[95 129 128 131 130 116 145 131 130 129]
[92 127 129 129 131 118 142 132 130 137]
[92 125 130 127 130 118 138 131 127 142]
[93 128 129 130 130 115 143 131 129 127]
[41 135 131 136 142 111 154 138 136 123]
[87 128 131 130 131 111 144 130 128 118]
[113 160 131 149 163 164 93 137 146 40]
[94 135 131 136 134 114 139 129 129 82]
[69 109 140 115 131 108 125 130 113 152]
->
[129 130 131 145 116 130 131 128 129 95]
[137 130 132 142 118 131 129 129 127 92]
[142 127 131 138 118 130 127 130 125 92]
[127 129 131 143 115 130 130 129 128 93]
[123 136 138 154 111 142 136 131 135 41]
[118 128 130 144 111 131 130 131 128 87]
[40 146 137 93 164 163 149 131 160 113]
[82 129 129 139 114 134 136 131 135 94]
[152 113 130 125 108 131 115 140 109 69]

[111 93 118 104 102 123]
[119 118 121 151 129 123]
[135 119 124 62 118 126]
[130 117 126 117 120 127]
[136 120 125 62 119 126]
[117 87 124 78 92 127]
[114 91 120 92 97 124]
[114 91 121 94 104 126]
->
[123 102 104 118 93 111]
[123 129 151 121 118 119]
[126 118 62 124 119 135]
[127 120 117 126 117 130]
[126 119 62 125 120 136]
[127 92 78 124 87 117]
[124 97 92 120 91 114]
[126 104 94 121 91 114]

[128 137 141 107]
[123 139 95 155]
[132 119 138 100]
[130 118 146 129]
[127 132 132 110]
[130 129 135 117]
[120 130 91 194]
[131 123 158 77]
[132 119 114 139]
[128 121 127 166]
[124 130 109 135]
->
[107 141 137 128]
[155 95 139 123]
[100 138 119 132]
[129 146 118 130]
[110 132 132 127]
[117 135 129 130]
[194 91 130 120]
[77 158 123 131]
[139 114 119 132]
[166 127 121 128]
[135 109 130 124]

[76 120 217 109 125 183]
[167 134 65 142 130 90]
[135 129 116 131 128 121]
[167 134 65 142 130 89]
->
[183 125 109 217 120 76]
[90 130 142 65 134 167]
[121 128 131 116 129 135]
[89 130 142 65 134 167]

[126 107 158 131 92 114 141]
[130 106 115 127 162 122 124]
[124 162 97 126 64 140 115]
[126 158 102 127 74 138 117]
[123 159 105 126 71 137 119]
[127 102 162 131 103 112 143]
[125 159 100 126 72 139 116]
[129 94 164 131 119 110 143]
[129 113 107 126 146 126 121]
->
[141 114 92 131 158 107 126]
[124 122 162 127 115 106 130]
[115 140 64 126 97 162 124]
[117 138 74 127 102 158 126]
[119 137 71 126 105 159 123]
[143 112 103 131 162 102 127]
[116 139 72 126 100 159 125]
[143 110 119 131 164 94 129]
[121 126 146 126 107 113 129]

[116 121 62 180 125 117 150 156 72 71 118 90 157]
[61 203 197 85 61 135 197 142 109 184 53 54 158]
[94 168 120 142 158 61 86 63 178 147 100 83 53]
[110 177 77 186 181 107 130 129 71 54 184 196 192]
[138 98 202 188 163 170 188 104 202 65 144 50 51]
[78 88 182 109 74 115 63 179 150 67 149 195 112]
->
[157 90 118 71 72 156 150 117 125 180 62 121 116]
[158 54 53 184 109 142 197 135 61 85 197 203 61]
[53 83 100 147 178 63 86 61 158 142 120 168 94]
[192 196 184 54 71 129 130 107 181 186 77 177 110]
[51 50 144 65 202 104 188 170 163 188 202 98 138]
[112 195 149 67 150 179 63 115 74 109 182 88 78]

[69 169 153 149 185 117 130 70 134 161 84 124]
[76 89 129 94 107 126 158 66 75 169 99 155]
[130 69 108 79 57 162 170 131 83 149 129 154]
[155 77 101 81 51 183 171 170 101 132 146 144]
[170 95 104 90 64 194 166 205 129 112 164 132]
[102 72 119 84 77 141 166 95 73 162 112 159]
[58 117 137 110 135 115 148 49 86 171 90 145]
->
[124 84 161 134 70 130 117 185 149 153 169 69]
[155 99 169 75 66 158 126 107 94 129 89 76]
[154 129 149 83 131 170 162 57 79 108 69 130]
[144 146 132 101 170 171 183 51 81 101 77 155]
[132 164 112 129 205 166 194 64 90 104 95 170]
[159 112 162 73 95 166 141 77 84 119 72 102]
[145 90 171 86 49 148 115 135 110 137 117 58]

[114 110]
[45 52]
[200 161]
[181 150]
->
[110 114]
[52 45]
[161 200]
[150 181]
---
[91 90 176 47]
[188 181 66 50]
[127 157 109 115]
[83 82 76 178]
[204 86 148 195]
[183 63 134 96]
[150 161 71 197]
[102 116 187 200]
->
[47 176 90 91]
[50 66 181 188]
[115 109 157 127]
[178 76 82 83]
[195 148 86 204]
[96 134 63 183]
[197 71 161 150]
[200 187 116 102]

[136 66 112 93 164 127 131 163 74]
[134 80 126 98 144 132 144 153 87]
[138 58 116 87 164 135 138 170 73]
[145 63 120 98 154 133 140 165 80]
[138 96 125 101 130 135 144 129 87]
[139 68 113 98 170 130 134 160 82]
[137 66 112 99 178 127 130 171 78]
[144 85 121 109 145 127 153 141 107]
[130 113 123 123 139 130 135 128 118]
->
[74 163 131 127 164 93 112 66 136]
[87 153 144 132 144 98 126 80 134]
[73 170 138 135 164 87 116 58 138]
[80 165 140 133 154 98 120 63 145]
[87 129 144 135 130 101 125 96 138]
[82 160 134 130 170 98 113 68 139]
[78 171 130 127 178 99 112 66 137]
[107 141 153 127 145 109 121 85 144]
[118 128 135 130 139 123 123 113 130]

[152 136 130 129 160 118]
[138 135 129 123 147 125]
[63 109 139 123 56 129]
->
[118 160 129 130 136 152]
[125 147 123 129 135 138]
[129 56 123 139 109 63]

[101 174 194 104 197 86 124 172]
[171 191 140 171 122 112 114 158]
[63 142 104 134 174 100 183 83]
[102 112 136 139 75 108 107 91]
[134 154 125 143 190 68 136 162]
[127 176 97 80 161 190 186 161]
->
[172 124 86 197 104 194 174 101]
[158 114 112 122 171 140 191 171]
[83 183 100 174 134 104 142 63]
[91 107 108 75 139 136 112 102]
[162 136 68 190 143 125 154 134]
[161 186 190 161 80 97 176 127]

[112 137 101 137 126 82 162 68]
[142 96 162 116 127 168 111 218]
[126 108 101 147 126 77 171 66]
[92 155 101 130 139 101 161 72]
[180 72 160 133 112 160 97 196]
[94 147 100 134 134 86 180 83]
[170 60 132 148 105 113 130 130]
[170 72 133 147 111 129 132 132]
[176 75 130 148 104 119 119 121]
->
[68 162 82 126 137 101 137 112]
[218 111 168 127 116 162 96 142]
[66 171 77 126 147 101 108 126]
[72 161 101 139 130 101 155 92]
[196 97 160 112 133 160 72 180]
[83 180 86 134 134 100 147 94]
[130 130 113 105 148 132 60 170]
[132 132 129 111 147 133 72 170]
[121 119 119 104 148 130 75 176]

[85 165]
[96 139]
[168 85]
[65 159]
[96 119]
[116 132]
[75 165]
[137 152]
[75 119]
[96 139]
[126 179]
[209 105]
->
[165 85]
[139 96]
[85 168]
[159 65]
[119 96]
[132 116]
[165 75]
[152 137]
[119 75]
[139 96]
[179 126]
[105 209]

[112 127 57 112 87 68 139 187 129 129]
[115 126 117 124 89 104 139 136 129 128]
[97 123 66 111 72 67 137 169 133 127]
[122 127 102 120 110 64 132 147 126 132]
[122 125 65 114 91 73 138 165 131 128]
->
[129 129 187 139 68 87 112 57 127 112]
[128 129 136 139 104 89 124 117 126 115]
[127 133 169 137 67 72 111 66 123 97]
[132 126 147 132 64 110 120 102 127 122]
[128 131 165 138 73 91 114 65 125 122]
